Here is a tiny trained network, its code and every weight. The questions are about switching its units off for an input and a target symbol, where a switched-off unit gives its printed mean instead of its output.

import numpy as np


def w(rows, s, z=0):
    codes = np.array(rows[::2]) - 128.0
    scale = np.full(codes.shape[1], s)
    scale[-1] = z or s
    return codes * scale


def f(y):
    return np.maximum(y, 0)


def softmax(a):
    e = np.exp(a - a.max(-1, keepdims=True))
    return e / e.sum(-1, keepdims=True)


def log_softmax(a):
    a = a - a.max(-1, keepdims=True)
    return a - np.log(np.exp(a).sum(-1, keepdims=True))


def net(x, mask):
    ids = ['ΘΞΠΨδζμσφω'.index(c) for c in x.split()]
    T = len(ids)
    res = E[ids] + P[:T]
    r = res
    for j in range(3):
        rows = slice(4 * j, 4 * j + 4)
        q, k, v = (r @ M[0][rows].T for M in (Q, K, V))
        z = softmax(np.where(np.tri(T) > 0, q @ k.T / 4**0.5, -1e9)) @ v
        o = O[0][rows]
        res = res + np.where(mask[j], z, o[:, -1]) @ o[:, :-1]
    y = f(res @ A[0][:, :-1].T + A[0][:, -1])
    res = res + np.where(mask[3:15], y, B[0][:, -1]) @ B[0][:, :-1]
    return log_softmax(res[-1] @ U[:, :-1].T + U[:, -1])


Q, K, V, O, A, B = {}, {}, {}, {}, {}, {}
E = w([
[128,117,86,134],'Θ',
[104,98,105,130],'Ξ',
[86,69,63,109],'Π',
[161,136,130,111],'Ψ',
[114,101,154,115],'δ',
[144,144,142,116],'ζ',
[153,142,203,54],'μ',
[92,5,26,120],'σ',
[165,112,132,103],'φ',
[98,135,138,130],'ω',
],0.025)
P = w([
[100,147,128,110],'0',
[164,104,160,209],'1',
[162,155,139,182],'2',
[129,113,151,187],'3',
[85,140,112,37],'4',
[190,7,146,113],'5',
],0.02)
Q[0] = w([
[86,179,88,114],'H1',
[93,133,122,108],'H1',
[148,200,141,241],'H1',
[101,188,78,39],'H1',
[59,52,137,79],'H2',
[156,133,70,68],'H2',
[158,43,115,175],'H2',
[127,121,133,8],'H2',
[42,131,92,151],'H3',
[100,171,121,75],'H3',
[130,148,198,198],'H3',
[52,86,129,10],'H3',
],0.013)
K[0] = w([
[155,58,114,96],'H1',
[101,110,181,105],'H1',
[50,124,62,22],'H1',
[133,70,159,224],'H1',
[136,135,116,196],'H2',
[184,119,105,209],'H2',
[137,248,66,117],'H2',
[196,123,165,163],'H2',
[81,93,150,143],'H3',
[157,61,188,145],'H3',
[89,159,118,24],'H3',
[186,104,151,159],'H3',
],0.015)
V[0] = w([
[209,65,86,68],'H1',
[73,58,141,134],'H1',
[76,245,138,144],'H1',
[102,124,97,150],'H1',
[233,120,52,90],'H2',
[166,240,63,154],'H2',
[97,198,187,136],'H2',
[93,178,83,149],'H2',
[68,157,21,118],'H3',
[171,84,134,103],'H3',
[192,47,152,38],'H3',
[60,107,188,102],'H3',
],0.013)
O[0] = w([
[83,102,157,204,167],'H1',
[160,1,152,112,151],'H1',
[143,175,85,100,77],'H1',
[101,129,134,103,94],'H1',
[61,140,164,189,132],'H2',
[80,186,122,104,56],'H2',
[140,153,105,106,114],'H2',
[84,124,127,84,82],'H2',
[86,91,149,105,117],'H3',
[135,120,126,161,186],'H3',
[186,112,163,201,254],'H3',
[175,112,117,121,168],'H3',
],0.014,0.0027)
A[0] = w([
[98,144,62,136,42],'N1',
[151,156,249,92,53],'N2',
[141,32,145,125,176],'N3',
[79,166,154,52,115],'N4',
[140,117,112,89,204],'N5',
[179,110,116,79,194],'N6',
[69,104,148,163,149],'N7',
[167,143,138,176,143],'N8',
[168,221,123,142,135],'N9',
[82,158,139,176,125],'N10',
[146,171,161,108,2],'N11',
[128,87,96,168,124],'N12',
],0.012,0.0061)
B[0] = w([
[147,128,221,153,143],'N1',
[110,4,58,2,160],'N2',
[84,220,119,135,254],'N3',
[195,85,87,168,169],'N4',
[149,174,206,144,168],'N5',
[86,128,178,136,194],'N6',
[222,133,108,69,204],'N7',
[75,112,92,152,189],'N8',
[73,122,87,115,201],'N9',
[101,39,104,206,160],'N10',
[92,81,167,178,141],'N11',
[194,148,156,108,187],'N12',
],0.0082,0.021)
U = w([
[84,73,150,172,58],'Θ',
[2,102,116,156,113],'Ξ',
[140,116,80,138,84],'Π',
[138,149,171,148,65],'Ψ',
[27,125,181,124,189],'δ',
[80,88,145,126,202],'ζ',
[116,24,57,90,173],'μ',
[84,185,79,107,194],'σ',
[111,67,168,136,1],'φ',
[166,117,102,88,34],'ω',
],0.0093,0.0034)

Each question gives the input, a string of symbols that net reads in full, and the target symbol t.
The units are the heads (4 rows each of Q, K, V and O) and the neurons (one row each of A and B). Each row of codes is followed by its name. A weight is (code - 128) times the scale printed after its matrix; where a second scale follows, it is the last column's (O, A, B and U).
mask holds one flag per unit, heads first, then neurons. A switched-off unit (its flag False) gives its mean, the last column of its rows in O or B, instead of its output. The means were averaged over made-up inputs and are rounded, as every weight is.
A unit's drop is (log p(t) with every unit on - log p(t) with that unit switched off) / (log p(t) with every unit on - log p(t) with every unit switched off).
The circuit of an input: a set's keep is (log p(t) with only the set's units on - log p(t) with every unit switched off) / (log p(t) with every unit on - log p(t) with every unit switched off). Starting from the 12 units with the biggest drops (on a tie, the unit counted first), units are removed one at a time, each time the one whose removal leaves the highest keep (on an exact tie, the one counted first), for as long as the keep stays at least 0.8.
circuit, biggest first: the units of the circuit, biggest drop first
top k neurons: the k neurons with the biggest drops, biggest first
which heads matter: for each layer, one digit per head in row order, 1 if its drop is at least 0.15 and else 0, layers parted by /
input Ξ μ δ, target δ: which heads matter	111
input Ξ Θ φ Ψ, target δ: which heads matter	101
input δ Ξ Θ μ Ψ, target δ: circuit, biggest first	[H1; N7; N3; N4]
input φ Θ μ ω, target Θ: circuit, biggest first	[N10; H1; H3]
input ζ μ ζ μ δ Ξ, target σ: circuit, biggest first	[H1; H2]
input Ξ Ξ μ Π ζ Ψ, target Π: circuit, biggest first	[H1; H3]
input σ Ψ φ, target φ: top 3 neurons	[N7; N3; N2]
input μ Θ ω ζ, target Π: circuit, biggest first	[H3; H2; N8]
input μ ζ φ Θ, target Π: circuit, biggest first	[H3; H2]
input Θ μ Θ, target μ: top neuron	[N3]
input ω δ ω, target ω: which heads matter	111
input Ψ μ Ξ Ξ φ, target Π: which heads matter	011
input Π μ ζ Ξ σ ζ, target σ: which heads matter	100
input Θ σ ζ ω, target μ: top 2 neurons	[N3; N4]
input σ δ φ Π φ, target Ψ: which heads matter	111
input δ Ξ μ Θ ζ, target δ: which heads matter	110
input ω μ μ, target μ: top 3 neurons	[N2; N3; N9]
input σ μ ζ δ σ φ, target σ: which heads matter	100
input δ ω μ ω, target Ψ: top neuron	[N2]
input μ Θ Ψ Π ζ Ξ, target Ξ: circuit, biggest first	[H2]
input ω δ φ δ φ δ, target Θ: which heads matter	111
input φ Π ζ, target Θ: top 2 neurons	[N10; N3]
input Θ ζ Ψ δ, target μ: which heads matter	011
input ω δ ζ, target ω: top 3 neurons	[N3; N4; N5]
input δ Ξ ζ ζ Ξ, target δ: which heads matter	110
input ζ μ ω Π ω Ψ, target ω: top 2 neurons	[N3; N8]
